(in the rows, 128 means zero)
Here are made-up nodes, facts about them, and rows of numbers that follow some of those facts. Name the node behind each unnamed row.

Known rows:
trenes: [ 95 151  81 103  90 160 145 123 159 166 118 146 113  91 199 121 104 107
 131  88 146 130 169 104 141  55 125 163 143 102 121 122 113]
zoza: [ 92 113  98  96  84 145 153 143 155 165 137 142  93  94 192 121 118 113
 116  92 119 133 174 106 143  77 121 159 134 133 105 117 114]
gagrun: [131  64 108 119  86 160 156 111 198 195 134 129  91 104 184 169 151 122
 128  93 204 111 118  97 154  80 171 140 144 197  68  84  67]
kloklak: [108 114  86  91  83 171 145 134 168 161 118 130 119  96 181 120 127 121
 117  96 127 122 169 103 146  66 139 161 125 119 101 111 114]
fomum: [ 94 106 104 117  87 147 161 147 165 169 134 141 113  98 174 127 140 106
 110 103 140 142 144  81 157  57 139 147 105 134 109 124 127]
nogitum: [ 88 119  98 108  90 150 153 142 160 172 144 146 106  99 179 125 124 116
 123  92 124 135 153 102 152  59 128 153 130 125  98 135 113]
nugro: [ 86 167 115 119  96 138 154 131 138 170 112 157 111  88 184 136  95 103
 126  80 143 132 164 102 140  73 122 156 159 142 124 120 131]
klafan: [ 74 130 136 112 104 132 150 134 135 155 120 136 128 106 165 127 109  97
 117 106 150 137 154 114 124  79 127 178 159 127 108 125 111]
kliflel: [ 83 134 102 108  89 146 159 146 158 176 136 151 106  98 189 125 111 109
 123  91 132 144 158 108 140  62 127 156 132 122 112 128 119]
dutror: [101  96 121 112  99 128 173  99 166 195 140 134  81 103 209 176 115 111
 126  76 202 119 138  77 147  96 138 127 145 197  73 102  77]
drotrum: [113  99 109 122  84 165 134 151 177 164 121 133 128  96 135 125 147 112
 110 123 144 128 132 106 152  62 160 169 144 136  94 108 108]
gruga: [ 78 118 111  94  96 148 154 132 144 154 126 134 113 109 196 122 117 105
 118  94 134 147 167 113 119  83 118 170 135 122 106 118 115]
flono: [107  96  96 103  78 133 133 127 176 169 126 135 130 108 180 106 129 108
 107 102 132 131 160  83 159  51 124 142 110 137 113 101 117]
zagro: [ 91 115 103 114  82 134 149 125 165 174 133 149 125 102 191 114 116 106
 123 105 144 139 151  98 145  51 121 153 131 129 121 108 118]
klotruk: [ 92 140 120 122  94 135 149 147 147 170 113 149 116  92 173 127 117 108
 114  99 139 138 151 100 147  67 135 155 144 145 121 117 130]
didas: [108 107 110 109 109 123 164  93 165 202 123 127 124 126 215 171 117 111
 131  64 193 138 107  84 127  69 150 113 146 209  75  98 110]
fladrem: [ 97 104  97 102  85 147 145 142 165 162 129 138 110 104 184 115 123 114
 115  98 124 140 163 102 145  67 124 156 125 138 109 115 122]
grostis: [ 85 130 100 112  87 142 160 134 153 177 133 153 110  97 200 120 111 108
 126  89 136 144 155 101 144  59 117 153 133 127 123 122 124]

There are 5 kinds of fact about the nodes: ploni, pluzi, draka, latir, saso.
skeri | ploni tiklin, radu | draka brofiplol, pluvusa, votekur | latir b | saso 193
rasku | ploni stasun, kligruk | draka skemal, trenes | latir b | saso 193
tavor | ploni putriklo, klutram, losun, drotek | draka palel | latir b | saso 77
zagro | ploni repla, retras | latir a | saso 77
natom | pluzi truskal | latir b | saso 77
komal | ploni stasun, bralik | latir b | saso 77
drofi | ploni brofiplol | draka grostis, stetrer, grigogril | latir a | saso 77
guflim | draka zoza | latir a | saso 193
satril | ploni truskal, nogitum | draka skastel, kugor, nadrogom, vube | latir a | saso 77
rebrak | ploni lele | latir a | saso 77
lilu | ploni stastuk | pluzi guflim, pleluze, tavor | draka vetris, plolapus, brigrulor | latir b | saso 77
nulone | pluzi brigren | latir a | saso 193
flono | ploni bagras, nekam | draka palel, mifon | latir a | saso 85
brutrim | pluzi rasku, briskem, nekam | latir a | saso 193
gruga | ploni plimi | latir a | saso 85
klotruk | ploni dunik, komal, digil | latir b | saso 77
nemogra | latir b | saso 193
konik | draka raskan | latir a | saso 77
nadrogom | ploni nogitum | pluzi zezor, skeri | latir a | saso 77
loflak | latir b | saso 704
skamer | ploni fafle | pluzi satril, vetris, grugeskas, sidil | latir b | saso 704
stastuk | draka giples, nugro, teskadral | latir b | saso 77
pafudrer | ploni pesik, truban | draka drofes, nemogra | latir a | saso 77
nugro | ploni stilu, stodri | latir b | saso 77
datrel | ploni mifon | pluzi neskik, nemogra, flagrus | latir b | saso 77
zepla | latir b | saso 85
klizim | pluzi remon, pliklal, pubren | latir a | saso 193
bugral | ploni bistom | pluzi putriklo, pluvusa, nugro, duskom | latir b | saso 77
fodram | ploni kligruk | pluzi giples, lasker, stodri | latir b | saso 85
skazas | pluzi gruga, loflak, nogitum | latir b | saso 85
bistom | ploni skemal, vopa | draka kliflel | latir a | saso 77
klufigre | ploni stilu | draka zepla, klizim | latir b | saso 77
pleluze | latir b | saso 77
grostis | ploni putriklo, gavo, brofiplol | latir a | saso 77
lozun | ploni zodrun | draka nugro, klutram, stasun | latir b | saso 704
vagreva | ploni klutram, tavor | latir b | saso 85
folafom | ploni futro, mamipo | pluzi dunik, notar, nekam, trastol, mamipo | latir b | saso 85
raskan | latir b | saso 77
sigon | latir a | saso 704
grotas | ploni zugri | latir a | saso 704
gavo | ploni klutram | latir a | saso 77
zoza | latir a | saso 85
briskem | ploni flagrus | latir b | saso 85
lele | ploni stasun | pluzi muplum, zugri | latir b | saso 85
volis | ploni gavo | latir b | saso 704
stedran | ploni fafle | pluzi klafan, skeri, raskan, takapla | draka grigogril | latir b | saso 704
vube | ploni rasku, nemogra, votekur | latir a | saso 77
didas | ploni zodrun, grigogril, dadrupa, drofi | pluzi giples, remon, skarozo, mifon | latir a | saso 77
zezor | ploni drotek | latir a | saso 85
satik | ploni sidil | latir b | saso 193
lonan | ploni zezor | latir a | saso 85
radu | ploni drotek | latir b | saso 77
truzokle | ploni klili, noze | latir a | saso 77
truskal | ploni digil, bosto, bralik | latir b | saso 77
digil | ploni bretrer, fluso, klutram | latir b | saso 77
ditrek | pluzi gopom | latir a | saso 85
gopom | ploni neskik | latir a | saso 193
dunik | ploni klufigre | latir a | saso 77
grudim | ploni volis, zugri | latir a | saso 85
sevem | draka fletras | latir a | saso 77
noril | ploni bretrer, pafudrer | pluzi poro, klutram | latir a | saso 85
kudak | pluzi satril, nemogra, zoza, gebrir, sidil | draka godek, sekul | latir a | saso 77
pluvusa | ploni sigon, stasun, votekur | latir b | saso 77
stodri | ploni lele | draka sotus | latir a | saso 193
stilu | ploni lasker | pluzi vetris, notar, flagrus, retras | latir b | saso 77
bretrer | ploni tavor | draka brofiplol, klafan, pubren, loflak | latir b | saso 77
gebrir | ploni sotus, nogitum | latir b | saso 85
nogitum | ploni dadrupa | latir a | saso 77
plizu | ploni bestil, gavo, sidil | draka godek, gomi, nulone, fafle | latir b | saso 85
stozem | draka nesutak | latir a | saso 85
vutus | ploni votekur | latir a | saso 77
zugri | latir b | saso 77
garigul | ploni nogitum | pluzi vetris, zezor, plebu | draka gruga | latir a | saso 85
giples | latir a | saso 77
vopa | ploni nekam | latir b | saso 193
megri | ploni rasku | pluzi bestil, sotus, digil, flagrus, drotek, vopa | latir a | saso 77
gisem | ploni fletras, satril, muplum | latir b | saso 85
bralik | latir b | saso 704
kemi | ploni losun, repla | draka truzokle | latir a | saso 77
putriklo | ploni dadrupa, stodri | draka brofiplol, gruga | latir a | saso 77
plotes | ploni klutram, lasker, zugri | latir b | saso 193
sidil | ploni bagras, brofiplol, dadrupa | draka noril | latir a | saso 77
nafar | ploni stastuk | latir b | saso 77
losun | draka volis | latir b | saso 85
drofes | ploni grugeskas | pluzi putriklo, tiklin, truzokle | latir b | saso 193
grigogril | ploni lele | latir b | saso 704
zani | pluzi gavo, truskal, liplom, nesutak | latir b | saso 77
gagrun | pluzi stastuk, sigon, zoza, plizu, loflak | draka vutus, skamer, zepla | latir a | saso 77
skedrum | pluzi nafar, bistom | draka zodrun, plolapus | latir a | saso 77
fletras | ploni loflak | latir b | saso 77
dadrupa | ploni klutram | latir a | saso 193
plebu | ploni grostis, drotek, mifon | latir b | saso 77
zodek | ploni noze, drofi | pluzi grotas, komal, digil, liplom, gopom | latir a | saso 77
mamipo | ploni repla | latir b | saso 77
muplum | draka godek, zepla | latir a | saso 77
skarozo | ploni fluso | latir a | saso 77
tiklin | ploni grudim, satril, truban | latir b | saso 193
skastel | ploni neskik, plotes | latir b | saso 77
fafle | ploni rebrak | pluzi flono, muplum, bralik | latir a | saso 193
stetrer | latir b | saso 704
dafigur | ploni zeklel, volis, gebrir | latir a | saso 704
kligruk | ploni dadrupa, drotek | pluzi skastel, bestil, nugro, zugri | latir a | saso 77
trenes | latir a | saso 77
kliflel | ploni stodri | latir a | saso 77
plimi | ploni sotus, fluso | latir a | saso 85
brofiplol | ploni lele | latir b | saso 77
liplom | ploni muplum, retras | draka kugor, trenes | latir a | saso 704
bestil | ploni losun | latir a | saso 77
raplek | ploni kloklak | pluzi gomi, grotas, pafudrer, zepla | latir a | saso 704
zevir | ploni votekur, fodram | pluzi dunik, gisem, notar, votekur | draka vutus, zodek | latir a | saso 85
pubren | ploni fladrem | latir a | saso 77
bosto | ploni sigon, nogitum | latir a | saso 77
pliklal | ploni klutram | draka sigon, flogim | latir b | saso 85
noze | ploni brofiplol, sigon, zoza, nadrogom | draka repla | latir a | saso 85
trastol | ploni nemogra | latir a | saso 77
flagrus | ploni zodek, kliflel | draka gisem | latir a | saso 704
teskadral | ploni godek | pluzi grigogril, futro | latir b | saso 77
stasun | latir a | saso 77
bagras | ploni losun | latir a | saso 193
fladrem | ploni mifon | latir a | saso 85
plolapus | ploni neskik | latir a | saso 77
duskom | latir b | saso 85
notar | ploni bralik | latir a | saso 77
kloklak | latir a | saso 193
gribi | ploni flono | pluzi vutus, pliklal, brigren, radu, noze, trastol | latir a | saso 77
palel | pluzi stozem, sidil | latir a | saso 77
brigrulor | latir b | saso 193
dutror | ploni fluso | pluzi sotus, nafar, digil, sigon, pubren, skeri, klufigre, flagrus, losun | latir a | saso 77
repla | latir a | saso 85
kugor | ploni zeklel, pesik, fomum, sidil | latir a | saso 85
remon | draka klutram, duskom | latir a | saso 193
nekam | latir b | saso 704
fomum | ploni pesik, nogitum | draka zezor, grugeskas | latir a | saso 77
grugeskas | ploni kloklak | latir b | saso 85
neskik | latir a | saso 193
vigi | ploni volis, stasun | latir a | saso 704
poro | ploni zoza, drofi, mifon | latir a | saso 704
mifon | latir a | saso 193
votekur | ploni muplum | latir a | saso 193
vusar | ploni skemal, fladrem | latir a | saso 193
nesutak | ploni repla | latir a | saso 77
lasker | draka poro, pubren, noril, brigrulor | latir a | saso 193
flogim | pluzi nesutak | latir a | saso 77
doma | ploni digil | pluzi neskik, nugro, loflak | draka nesutak, dadrupa, gebrir | latir a | saso 77
sogro | pluzi stodri | draka stetrer, mifon | latir a | saso 193
godek | ploni gruga | pluzi klili, gebrir, vopa | latir a | saso 77
sekul | pluzi poro | latir b | saso 193
klutram | ploni stodri | latir a | saso 77
greklim | ploni losun | pluzi skastel, vutus, digil, plimi | latir a | saso 77
drotrum | draka vetris, folafom, nekam, klizim | latir b | saso 77
brigren | draka sekul, pubren | latir b | saso 85
gomi | ploni lele | latir b | saso 704
retras | ploni drofi | latir a | saso 193
zeklel | ploni drofi | latir a | saso 193
zodrun | pluzi bestil, satril, plebu, votekur | latir a | saso 85
takapla | ploni pesik, zepla | draka bagras, vusar, nulone | latir a | saso 193
lomer | pluzi skastel, fletras, pubren, konik | latir b | saso 77
sotus | latir a | saso 77
klili | ploni stasun | latir a | saso 77
fluso | ploni sigon, klutram, stasun | latir b | saso 77
futro | latir a | saso 77
klafan | ploni skarozo, konik | latir b | saso 77
truban | pluzi guflim, giples, zepla | latir b | saso 85
pesik | ploni fluso | latir b | saso 704
skemal | ploni gavo, klutram, drotek | latir a | saso 85
vetris | ploni sigon | latir a | saso 193
drotek | draka zezor | latir b | saso 77

Name these rows:
No name comes twice in this set of rows, the named rows included.
[116 101 126  99 107 124 141 110 157 186 120 124  93  99 180 176 113 123
 119  62 155 110 145  84 144 106 143 123 163 228  58 110 106] | lele
[101  74 126  99  95 139 168 103 166 180 143 138  58  92 210 167 118 116
 121  81 190 106 177 100 145 130 119 153 160 187  69  91  58] | zodrun
[123  79 126 110 111 139 141 100 175 179 108 110 138 118 155 178 139 108
 123  98 198 112 109  89 135  80 171 140 165 205  55  88  84] | lilu
[109 109 132 113 100 132 163 107 159 178 129 141  63  83 181 173 107 108
 118  82 199  85 172  81 165 125 132 143 168 201  78 101  59] | stilu
[112  75 131 125  71 140 131 167 180 173 119 145 122  96 148 115 143 120
 107 114 129 143 132 113 145  64 158 158 134 174 110  85 125] | plizu
[132  86  92  89 103 145 145  94 174 188 108 108 134 112 196 176 133 126
 116  64 179 115 123  68 146  76 160 110 129 206  63  93 111] | sogro
[ 99 117  89 106  85 146 139 121 172 169 136 144 123 103 182 118 114 110
 122 104 133 130 159 102 151  44 124 154 143 116 105 117 105] | futro
[ 96 131 113 116  88 124 138 142 158 167 124 147 128  98 161 121 114 107
 114 100 132 127 149  85 159  55 123 143 138 146 114 118 126] | tavor
[ 93 108 103 112  80 137 146 123 170 175 142 150 111  99 192 120 110 102
 119 106 147 129 163  98 152  55 117 153 140 124 117 110  97] | bestil
[101 106  96  97  83 161 149 149 168 162 134 135 105  92 182 128 131 126
 115  95 124 129 171  97 146  74 133 161 128 125 102 116 112] | neskik
[ 92 105 111 118  81 142 174 152 165 159 141 144  87  94 171 124 143 105
 103 108 149 121 164  69 176  81 126 151  94 129 112 118 100] | satril
[108  95 123  99  95 148 129 137 162 150 109 116 134 110 137 125 145 112
 105 118 143 131 142 108 133  75 153 173 145 142  86 103 109] | brigren
[ 91 120 101  99  87 145 154 128 155 167 128 150 109 100 197 112 107 111
 123  89 126 143 169 100 138  67 121 151 129 132 123 108 127] | skemal

The same nodes again, as new rows of numbers:
Some rows with their names:
zugri: [130 117 123 118 131 128 155 122 154 122 103 129 116 122 176 117 112 132
 147 139 145 134 119  97 161 114 140 138 139 120 116 130 121 144 149 115
 101]
brofiplol: [137  91 121 113 126 118 144 110 185 110 103 136 117 146 169 106 125 160
 139 148 144 124 107 159 159 115 130 131 136 103  90 151  95 151  96 115
 113]
plebu: [124 113 121 121 130 130 156 119 158 120 103 130 118 126 173 117 123 135
 151 140 150 134 119 103 164 114 141 136 138 118 117 135 121 156 149 113
 103]
poro: [114 158 119  95 131 126 156 114 193  98 101 133 124 149 170 137 118 138
 127 134 144 121 104 113 150 106 158 151 142 103 137 141  73  77 169 109
 105]
skastel: [134 109 122 127 133 126 156 116 168 125 101 131 107 132 175 118 113 131
 148 140 160 137 117 116 160 109 142 139 139 116 113 130 114 151 153 118
 108]
fletras: [133  97 120 127 134 130 152 119 170 119 103 134 110 134 179 107 123 138
 142 147 151 140 114 120 159 109 138 141 138 114 121 132 113 137 142 114
 113]
sekul: [152 204 120  66 131 127 157 109 184 119  97 133 127 130 163 123  94 163
 136 120 154 125 108 137 177 116 134 148 137  95 130 146  68 129 177 119
  92]
gavo: [120 100 118 132 115 131 168 103 162 120 104 127 120 128 164 113 141 125
 160 143 167 130 123 107 144 106 153 134 130 113 126 135 117 191 168 107
 109]
vagreva: [121 107 120 100 117 126 157 121 170 136 103 127 118 132 161 123 140 154
 152 126 145 127 119 119 163 107 137 132 121 112 134 146 109 193 139 119
 116]
grugeskas: [127 104 122 119 134 124 155 117 164 125 101 131 105 137 182 112 128 150
 136 146 149 141 114 104 154 107 137 140 135 111 118 138 124 134 145 120
 107]
fladrem: [132 144 123 124 120 124 158 117 143 122 106 127 121 136 165 102 137 155
 130 144 145 127 115 115 151 115 139 139 127 112 125 144 104 144 143 115
 107]
mamipo: [123 100 121 118 128 126 148 128 158 115 105 133 113 132 173 117 136 158
 144 145 132 131 117 106 161 109 141 138 139 119 126 136 110 131 133 113
 105]
fafle: [163 151 122 120 119 115 153 106 161 134 103 132 116 138 167  94 125 170
 126 143 162 123 113 150 152 114 128 139 126 107 123 153  83 154 134 122
 107]
grigogril: [163   8 124 178 135 122 143 107 149 151 103 132 102 136 192  83 138 117
 132 152 171 132 118 154 140 121 114 124 127 133  81 145 149 228  80 123
 139]
bralik: [128 104 121 110 130 127 147 125 160 121 104 130 112 135 181 126 134 153
 133 136 133 127 114  99 159 109 138 139 138 120 131 145 110 122 137 115
 112]
lasker: [125 137 123 127 130 119 159 122 143 120 104 129 128 127 175 111 139 145
 137 146 149 119 118  94 146 116 147 139 135 126 129 149 111 122 147 109
  98]
teskadral: [189  73 127 169 106 118 145 116 118 164 108 129  86 126 173  79 143 181
 135 155 164 150 124 147 154 110 106 122 116 121 104 148 129 230  85 135
 130]
flono: [120 131 123 128 135 131 160 124 142 117 106 124 135 128 164 109 137 122
 141 135 144 116 118  96 149 121 146 139 132 124 125 134 123 146 151 104
 108]

Name these rows:
No name comes twice in this set of rows, the named rows included.
[180 127 120 121 124 142 136 127 162 128 108 133 133 134 139  75 140 162
 132 141 144 120 110 174 163 115 129 148 120 111 156 125  67 170 133 116
 122] | flogim
[135 130 122 112 111 118 163 102 165 126 101 130  92 137 183 128 123 170
 136 138 157 143 117 107 154 104 137 132 133 105 111 160 111 147 140 123
 108] | volis
[124  79 123 115 135 120 150 118 193 116  98 134 111 150 180 130 117 128
 132 130 148 122 106 140 151 109 132 134 136 114 106 148 117 152 111 118
 119] | gomi
[113  67 112 108 136 148 150 135 182 125 106 130 148 127 156 102 162 120
 157 127 137 116 121 125 164 113 139 140 123 126 157 130 115 214 151 108
 119] | pliklal
[134 103 117 120 106 116 160  97 171 136 103 132 110 141 169 115 152 171
 149 149 171 128 120 129 141  96 146 134 127 108 131 153  94 183 160 120
 112] | dadrupa
[143 119 122 138 141 124 154 115 161 133 100 132 122 134 177 110 116 125
 131 145 169 125 113 121 146 113 139 147 135 123 126 128 106 143 161 115
 109] | mifon
[152 126 121 112 128 120 151 113 164 132 100 134 106 130 183 106 120 161
 133 145 161 134 115 124 160 111 128 141 134 111 127 145 105 147 145 124
 107] | brigrulor
[128 138 122 110 118 130 160 118 144 120 105 126 126 117 164 109 130 151
 155 131 142 129 121 107 170 118 135 131 132 116 121 144 113 175 147 111
 100] | bretrer
[149  85 117 139 145 142 146 121 174 120 105 132 131 139 173  90 137 114
 125 141 161 126 111 138 149 114 139 153 130 123 149 127  96 144 155 109
 122] | sigon
[107 142 126 109 123 117 165 122 135 118 104 126 107 125 184 130 134 160
 141 140 132 135 121  66 156 110 143 131 139 118 109 152 134 113 140 115
  95] | losun
[106 142 116 100 121 127 174  91 207  99  99 133 127 142 163 128 119 123
 155 133 169 129 112 119 151 105 163 142 140  95 129 134  82 143 197 103
  97] | klutram
[138 129 125 132 128 119 158 104 162 110 102 132 130 138 160 101 120 132
 136 141 150 114 110 150 149 125 137 131 134 109  93 146 101 153 115 105
 107] | rebrak

The same nodes again, as new rows of numbers:
Some rows with their names:
notar: [125 142 118 129 121 135 125 126 125 133 137 131 110 130 133 133 112 133
 129 127 126 118 137 132 149 128 126 119 122 136 143 121 123 142 132 140]
megri: [145 150 117 134 130 115 136 125 127 132 131 123 132 134 114 123 116 134
 120 128 122 112 108 134 119 120 127 128 141 108 129 132 136 128 136 112]
drotek: [115 126 138 118 129 156 108 139 133 124 108 147 138 133 115 137 146 128
 148 133 140 137 152 113 112 125 118 121 117 154 111  94 109 110 118 126]
tavor: [116 122 157 128 129 149 104 118 142 121 124 128 131 141 122 132 141 124
 135 132 137 149 129 126 124 119 125 122 109 147 128 115 113 136 120 122]
klutram: [128 164 118 148 124 108 116 186 115  91 153 134 136 121 131 114 166 124
 152 140 115  92 160 142 110 153 142 160 121 136 132  72 120 135 149 137]
remon: [ 90 143 123 137 128 147 126 122 133 135 117 135 123 137 127 125 117 128
 135 121 121 132 145 124 130 121 134 145 125 109 160 125 140 111 114 132]
digil: [131 125 147 122 128 134 110 136 133 131 132 139 128 134 126 131 130 133
 133 128 136 131 132 118 137 120 125 115 119 148 113 120 112 143 126 141]
pliklal: [110 134 159 123 124 145 106 119 143 130 120 133 117 137 118 134 139 123
 129 128 142 141 130 118 124 125 136 115  97 137 126 128 112 135 123 119]
doma: [133 172 124 123 128 127 131 126 138 136 122 118 130 143 105 129 112 134
 120 122 133 116 104 128 109 106 119 124 130 107 140 138 134 127 139  98]
lomer: [147 132 129 123 134 121 135 119 130 139 113 124 155 125 123 117 134 101
 120 115 141 135 119 122 120 126 118 144 141 119 106 138 121 124 132 115]
plolapus: [140 119 106 129 130 107 155 119 119 122 134 121 124 107 139 124 124 129
 120 127 121 126 122 135 143 146 135 126 136 132 133 148 133 131 138 137]
gopom: [111 131 125 137 126 130 131 123 131 125 133 129 118 132 136 126 122 127
 132 127 120 132 142 132 141 132 138 133 129 122 158 134 136 123 123 143]
vetris: [132 109 117 126 122 115 126 142 121 132 160 130 106 119 149 135 117 149
 116 135 120 121 130 133 151 134 150 115 119 126 127 141 147 132 133 159]
nafar: [128 125 142 130 128 139 127 105 129 135 126 135 134 128 141 118 134 108
 132 119 127 146 144 116 151 133 128 136 122 140 132 139 112 132 120 141]
liplom: [116 153 130 126 127 155 131 119 144 121 132 125 116 148 131 129 111 130
 133 124 124 118 127 127 145 115 120 130 122 127 164 130 124 133 122 128]
fafle: [145 116 110 136 116 112 141 138 114 132 137 112 143 117 144 127 119 132
 109 133 129 114 119 130 114 130 137 148 134 100 115 142 157 100 130 128]
plizu: [112 132 161 109 111 150 106 115 147 121 126 105 117 134 130 154 148 123
 111 126 134 152 118 109 133 122 147 110  73 138 124 148 125 116 123 122]
brigrulor: [140 105 122 126 140 108 137 130 129 143 130 147 140 103 144 117 144 117
 122 114 126 153 118 121 131 142 157 133 138 139 105 156 141 132 129 155]

Name these rows:
No name comes twice in this set of rows, the named rows included.
[100 144 126 131 122 135 123 116 123 135 120 131 115 131 125 128 123 127
 140 134 122 123 148 117 138 139 122 135 119 124 154 134 117 121 119 122] | stozem
[124 154 132 101 124 150 125 120 140 136 120 123 149 124 134 144 136 115
 115 117 143 144 119 100 126 120 140 127 107 134 113 155 125 110 121 117] | drotrum
[105 148 133 122 112 146 116 125 138 133 142 117 113 144 141 147 112 142
 120 125 125 131 131 119 143 115 154 121  92 113 156 138 140 113 117 139] | takapla
[137 179 118 127 131  95 142 156 137  94 155 129 123 104 157 120 168 131
 138 130  99 114 114 138 142 159 166 139 101 152 155 118 133 168 157 148] | poro
[139 115 130 147 127 107 124 121 123 125 141 110 102 131 114 122 115 123
 127 134 124 114 123 153 133 136 125 122 134 110 143 125 123 152 140 121] | kugor
[130  95 131 115 126 143 126 129 120 112 125 128 141 113 151 134 157 123
 130 131 127 139 138 119 135 136 133 128 120 165 102 125 120 118 114 143] | nekam
[115 156 119 123 128 143 125 135 128 118 111 131 125 140 104 136 126 142
 141 133 130 125 128 122 100 112 114 129 125 122 136 101 129 111 131 106] | drofi
[124 161 128 124 125 135 122 130 135 128 126 128 117 140 117 137 115 138
 129 128 124 121 118 126 121 113 129 116 123 114 145 119 132 125 133 114] | fomum
[159 165 127 135 129  77 144 163 130 125 154 130 171  98 154 101 171  91
 115 111 120 121 113 123 114 150 174 180 118 114 100 145 150 133 149 139] | sekul
[135  10 138 120 142 170 130  84 118 147 102 132 112 146 101 143  85 157
 124 133 146 161 124 138 142  92  79  74 178 144 112 134 120 119  93 130] | grigogril
[128 134 112 137 132 117 140 126 127 134 125 123 141 126 127 117 124 120
 124 121 129 124 120 134 110 130 134 152 142  94 136 143 151 111 131 127] | brutrim

